Below are the code and all the weights of a small trained network. Each question names an input and a class and asks about switching units off, where a switched-off unit gives its printed mean instead of its output.

import numpy as np


def w(rows, s, z=0):
    codes = np.array(rows[::2]) - 128.0
    scale = np.full(codes.shape[1], s)
    scale[-1] = z or s
    return codes * scale


def norm(h):
    return h / np.sqrt((h * h).mean(-1, keepdims=True) + 1e-5)


def f(y):
    return np.maximum(y, 0)


def log_softmax(a):
    a = a - a.max(-1, keepdims=True)
    return a - np.log(np.exp(a).sum(-1, keepdims=True))


def net(x, mask):
    res = np.array(x, float).reshape(1, 6) / 4 @ E
    u = 0
    for l in range(4):
        y = f(norm(res) @ A[l][:, :-1].T + A[l][:, -1])
        res = res + np.where(mask[u : u + 5], y, B[l][:, -1]) @ B[l][:, :-1]
        u += 5
    return log_softmax(norm(res)[-1] @ U[:, :-1].T + U[:, -1])


A, B = {}, {}
E = w([
[184,203,234,208,106],'x0',
[176,88,125,221,2],'x1',
[122,112,175,25,30],'x2',
[166,73,112,163,169],'x3',
[159,134,184,106,208],'x4',
[43,233,53,89,128],'x5',
],0.0039)
A[0] = w([
[93,112,103,65,140,139],'0.n0',
[128,111,142,89,145,11],'0.n1',
[144,140,119,86,253,156],'0.n2',
[204,30,74,140,48,97],'0.n3',
[162,63,113,119,91,135],'0.n4',
],0.005,0.0013)
B[0] = w([
[145,116,116,134,159,202],'0.n0',
[123,74,124,47,254,144],'0.n1',
[136,152,125,138,78,227],'0.n2',
[114,70,18,148,103,251],'0.n3',
[140,90,63,157,73,200],'0.n4',
],0.007,0.003)
A[1] = w([
[37,133,154,118,211,77],'1.n0',
[122,224,58,130,210,118],'1.n1',
[137,155,104,168,91,81],'1.n2',
[150,39,24,134,223,5],'1.n3',
[1,156,148,127,91,118],'1.n4',
],0.0048,0.0018)
B[1] = w([
[187,94,144,181,176,178],'1.n0',
[44,94,104,148,102,246],'1.n1',
[139,146,154,83,224,184],'1.n2',
[169,156,115,123,120,251],'1.n3',
[159,254,138,144,156,200],'1.n4',
],0.0068,0.0025)
A[2] = w([
[110,131,142,136,41,253],'2.n0',
[66,124,54,140,199,141],'2.n1',
[170,70,142,26,226,118],'2.n2',
[189,78,84,64,219,171],'2.n3',
[173,189,58,254,130,138],'2.n4',
],0.0062,0.0022)
B[2] = w([
[148,174,64,100,167,215],'2.n0',
[63,132,132,125,151,217],'2.n1',
[68,79,223,102,1,192],'2.n2',
[90,138,168,105,80,210],'2.n3',
[111,167,198,145,141,253],'2.n4',
],0.0076,0.0047)
A[3] = w([
[142,222,96,157,2,104],'3.n0',
[240,156,155,248,230,166],'3.n1',
[72,186,194,139,182,80],'3.n2',
[150,190,171,97,155,52],'3.n3',
[172,89,219,227,144,8],'3.n4',
],0.0048,0.0013)
B[3] = w([
[184,118,130,90,175,252],'3.n0',
[104,71,197,133,160,232],'3.n1',
[162,77,105,117,130,235],'3.n2',
[160,159,32,100,99,170],'3.n3',
[215,60,116,215,254,193],'3.n4',
],0.0066,0.0029)
U = w([
[205,228,125,80,101,88],'0',
[84,167,150,192,155,2],'1',
[59,161,75,102,175,200],'2',
[83,85,203,75,45,156],'3',
[180,65,11,154,52,174],'4',
[205,67,181,205,190,156],'5',
],0.012,0.0014)

Each question gives the input, the list of numbers given to net, and the class t.
The units are the neurons (one row each of A and B). Each row of codes is followed by its name. A weight is (code - 128) times the scale printed after its matrix; where a second scale follows, it is the last column's (A, B and U).
mask holds one flag per neuron, layer by layer. A switched-off neuron (its flag False) gives its mean, the last column of its row in B, instead of its output. The means were averaged over made-up inputs and are rounded, as every weight is.
A unit's drop is (log p(t) with every unit on - log p(t) with that unit switched off) / (log p(t) with every unit on - log p(t) with every unit switched off).
The circuit of an input: a set's keep is (log p(t) with only the set's units on - log p(t) with every unit switched off) / (log p(t) with every unit on - log p(t) with every unit switched off). Starting from the 12 units with the biggest drops (on a tie, the unit counted first), units are removed one at a time, each time the one whose removal leaves the highest keep (on an exact tie, the one counted first), for as long as the keep stays at least 0.8.
units of the circuit, in order: the units of the circuit, biggest drop first
unit that matters most: the unit with the biggest drop
k most important neurons: the k neurons with the biggest drops, biggest first
k most important neurons of layer l: the k neurons of layer l with the biggest drops, biggest first
drop when u is switched off: that unit's drop, to one decimal
input [-2,6,2,8,4,-2], class 4: unit that matters most -> 0.n3
input [5,-2,4,-8,-1,-8], class 0: 2 most important neurons -> [2.n0; 1.n0]
input [6,2,4,5,-5,1], class 5: units of the circuit, in order -> [2.n2; 1.n2]
input [2,5,2,-5,-3,-6], class 4: units of the circuit, in order -> [0.n3; 2.n0]
input [6,-7,2,2,-6,1], class 0: units of the circuit, in order -> [0.n3; 3.n3; 2.n1]
input [2,-8,-3,1,4,-4], class 3: 2 most important neurons -> [2.n2; 2.n3]
input [-1,-2,6,-7,-3,6], class 0: 2 most important neurons -> [1.n4; 0.n3]
input [0,-6,-1,2,7,-6], class 3: 2 most important neurons -> [2.n2; 2.n3]
input [1,6,6,1,-1,-6], class 4: drop when 0.n3 is switched off -> 0.1
input [-6,-5,3,6,6,1], class 3: drop when 2.n2 is switched off -> 0.2
input [5,5,-2,-8,-2,3], class 0: 2 most important neurons of layer 2 -> [2.n0; 2.n1]
input [-7,-8,-2,8,4,-5], class 3: drop when 2.n2 is switched off -> 0.3
input [-2,1,8,-4,-8,8], class 0: 2 most important neurons of layer 1 -> [1.n4; 1.n1]
input [-4,-8,-2,-6,3,0], class 3: units of the circuit, in order -> [2.n2]
